Below is a small trained network, with its code and all its weights. Each question gives an input and a class and asks what happens when units are switched off, that is, made to give their printed mean instead of their output.

import numpy as np


def w(rows, s, z=0):
    codes = np.array(rows[::2]) - 128.0
    scale = np.full(codes.shape[1], s)
    scale[-1] = z or s
    return codes * scale


def f(y):
    return y / 2 * (1 + np.tanh(0.7978845608 * (y + 0.044715 * y**3)))


def log_softmax(a):
    a = a - a.max(-1, keepdims=True)
    return a - np.log(np.exp(a).sum(-1, keepdims=True))


def net(x, mask):
    res = np.array(x, float).reshape(1, 2) / 4 @ E
    y = f(res @ A[0][:, :-1].T + A[0][:, -1])
    res = res + np.where(mask, y, B[0][:, -1]) @ B[0][:, :-1]
    return log_softmax(res[-1] @ U[:, :-1].T + U[:, -1])


A, B = {}, {}
E = w([
[234,164,47,85],'x0',
[77,117,3,227],'x1',
],0.0055)
A[0] = w([
[130,128,128,126,147],'neuron 0',
[129,128,128,127,139],'neuron 1',
[127,128,128,128,120],'neuron 2',
[127,128,128,129,114],'neuron 3',
[129,127,128,126,145],'neuron 4',
[127,129,128,129,104],'neuron 5',
[128,128,127,129,124],'neuron 6',
[17,123,202,159,230],'neuron 7',
[128,128,128,128,130],'neuron 8',
[128,127,128,128,133],'neuron 9',
[128,128,128,128,125],'neuron 10',
[128,128,128,127,133],'neuron 11',
[130,128,127,127,137],'neuron 12',
[128,128,127,128,122],'neuron 13',
[132,127,131,126,119],'neuron 14',
[109,128,128,145,100],'neuron 15',
[127,128,128,130,116],'neuron 16',
[126,129,128,130,111],'neuron 17',
[127,129,128,127,127],'neuron 18',
[129,128,128,127,147],'neuron 19',
[30,124,48,225,249],'neuron 20',
[130,127,129,127,128],'neuron 21',
[125,128,126,131,95],'neuron 22',
[127,128,128,129,115],'neuron 23',
[128,128,128,128,119],'neuron 24',
[92,123,194,127,154],'neuron 25',
[189,130,217,59,167],'neuron 26',
[101,132,117,150,98],'neuron 27',
[129,129,127,129,132],'neuron 28',
[127,129,128,130,115],'neuron 29',
[126,128,127,130,103],'neuron 30',
[129,128,127,129,132],'neuron 31',
[129,128,128,128,131],'neuron 32',
[129,127,128,127,132],'neuron 33',
[128,129,128,129,124],'neuron 34',
[128,127,128,127,134],'neuron 35',
[126,129,128,129,112],'neuron 36',
[130,127,129,127,126],'neuron 37',
[97,133,116,152,103],'neuron 38',
[164,139,127,96,162],'neuron 39',
[182,132,3,133,178],'neuron 40',
[127,128,128,128,120],'neuron 41',
[127,129,128,129,114],'neuron 42',
[119,130,131,135,116],'neuron 43',
[128,128,128,128,133],'neuron 44',
[128,128,128,128,118],'neuron 45',
],0.019,0.002)
B[0] = w([
[130,129,130,130,130],'neuron 0',
[129,129,129,129,129],'neuron 1',
[127,127,127,128,127],'neuron 2',
[128,127,127,127,127],'neuron 3',
[129,129,129,129,130],'neuron 4',
[127,127,127,127,126],'neuron 5',
[128,128,128,128,128],'neuron 6',
[196,112,81,179,232],'neuron 7',
[128,128,128,128,128],'neuron 8',
[128,128,128,128,128],'neuron 9',
[128,128,128,128,128],'neuron 10',
[128,128,128,128,129],'neuron 11',
[129,128,129,130,129],'neuron 12',
[128,128,128,128,127],'neuron 13',
[129,129,130,127,128],'neuron 14',
[132,113,129,125,132],'neuron 15',
[127,127,127,127,127],'neuron 16',
[127,126,127,127,126],'neuron 17',
[128,128,128,128,128],'neuron 18',
[129,129,129,129,130],'neuron 19',
[133,104,74,1,248],'neuron 20',
[129,128,129,128,128],'neuron 21',
[127,126,126,126,125],'neuron 22',
[127,127,127,127,127],'neuron 23',
[128,128,128,128,127],'neuron 24',
[103,146,101,147,179],'neuron 25',
[178,195,131,70,246],'neuron 26',
[131,110,137,118,139],'neuron 27',
[128,128,129,129,128],'neuron 28',
[127,127,127,127,127],'neuron 29',
[127,126,127,126,126],'neuron 30',
[128,128,129,129,128],'neuron 31',
[128,128,128,128,128],'neuron 32',
[129,129,129,128,128],'neuron 33',
[128,128,128,128,128],'neuron 34',
[128,128,128,128,129],'neuron 35',
[127,127,127,127,127],'neuron 36',
[129,128,129,128,128],'neuron 37',
[131,108,139,117,142],'neuron 38',
[166,109,153,140,162],'neuron 39',
[94,176,100,181,218],'neuron 40',
[128,128,127,127,127],'neuron 41',
[127,127,127,127,127],'neuron 42',
[127,121,124,127,128],'neuron 43',
[128,128,128,128,128],'neuron 44',
[128,128,128,128,127],'neuron 45',
],0.097,0.011)
U = w([
[167,36,120,106,109],'0',
[77,116,123,91,69],'1',
[90,17,231,172,6],'2',
[145,167,99,174,188],'3',
[84,121,172,252,156],'4',
[143,132,253,72,122],'5',
],0.0068,0.002)

Each question gives the input, the list of numbers given to net, and the class t.
The units are the neurons (one row each of A and B). Each row of codes is followed by its name. A weight is (code - 128) times the scale printed after its matrix; where a second scale follows, it is the last column's (A, B and U).
mask holds one flag per neuron, in row order. A switched-off neuron (its flag False) gives its mean, the last column of its row in B, instead of its output. The means were averaged over made-up inputs and are rounded, as every weight is.
A unit's drop is (log p(t) with every unit on - log p(t) with that unit switched off) / (log p(t) with every unit on - log p(t) with every unit switched off).
The circuit of an input: a set's keep is (log p(t) with only the set's units on - log p(t) with every unit switched off) / (log p(t) with every unit on - log p(t) with every unit switched off). Starting from the 12 units with the biggest drops (on a tie, the unit counted first), units are removed one at a time, each time the one whose removal leaves the highest keep (on an exact tie, the one counted first), for as long as the keep stays at least 0.8.
circuit, biggest first: the units of the circuit, biggest drop first
top k neurons: the k neurons with the biggest drops, biggest first
drop of u: that unit's drop, to one decimal
input [8,-6], class 5: circuit, biggest first : [neuron 7; neuron 26]
input [5,2], class 4: circuit, biggest first : [neuron 26; neuron 20]
input [-1,3], class 0: circuit, biggest first : [neuron 26]
input [0,-1], class 5: circuit, biggest first : [neuron 40; neuron 7]
input [0,8], class 1: circuit, biggest first : [neuron 40; neuron 20]
input [1,0], class 4: circuit, biggest first : [neuron 20; neuron 26]
input [8,7], class 1: top 4 neurons : [neuron 20; neuron 7; neuron 26; neuron 25]
input [0,-2], class 5: circuit, biggest first : [neuron 40; neuron 7]
input [-1,6], class 1: top 2 neurons : [neuron 7; neuron 40]
input [7,3], class 4: top 3 neurons : [neuron 26; neuron 20; neuron 40]
input [5,7], class 1: drop of neuron 20 : 1.4
input [-8,8], class 0: drop of neuron 37 : 0.0
input [1,5], class 1: drop of neuron 7 : 0.1
input [2,7], class 1: top neuron : [neuron 20]
input [-1,0], class 0: top 3 neurons : [neuron 40; neuron 26; neuron 25]
input [0,6], class 1: top 2 neurons : [neuron 7; neuron 40]
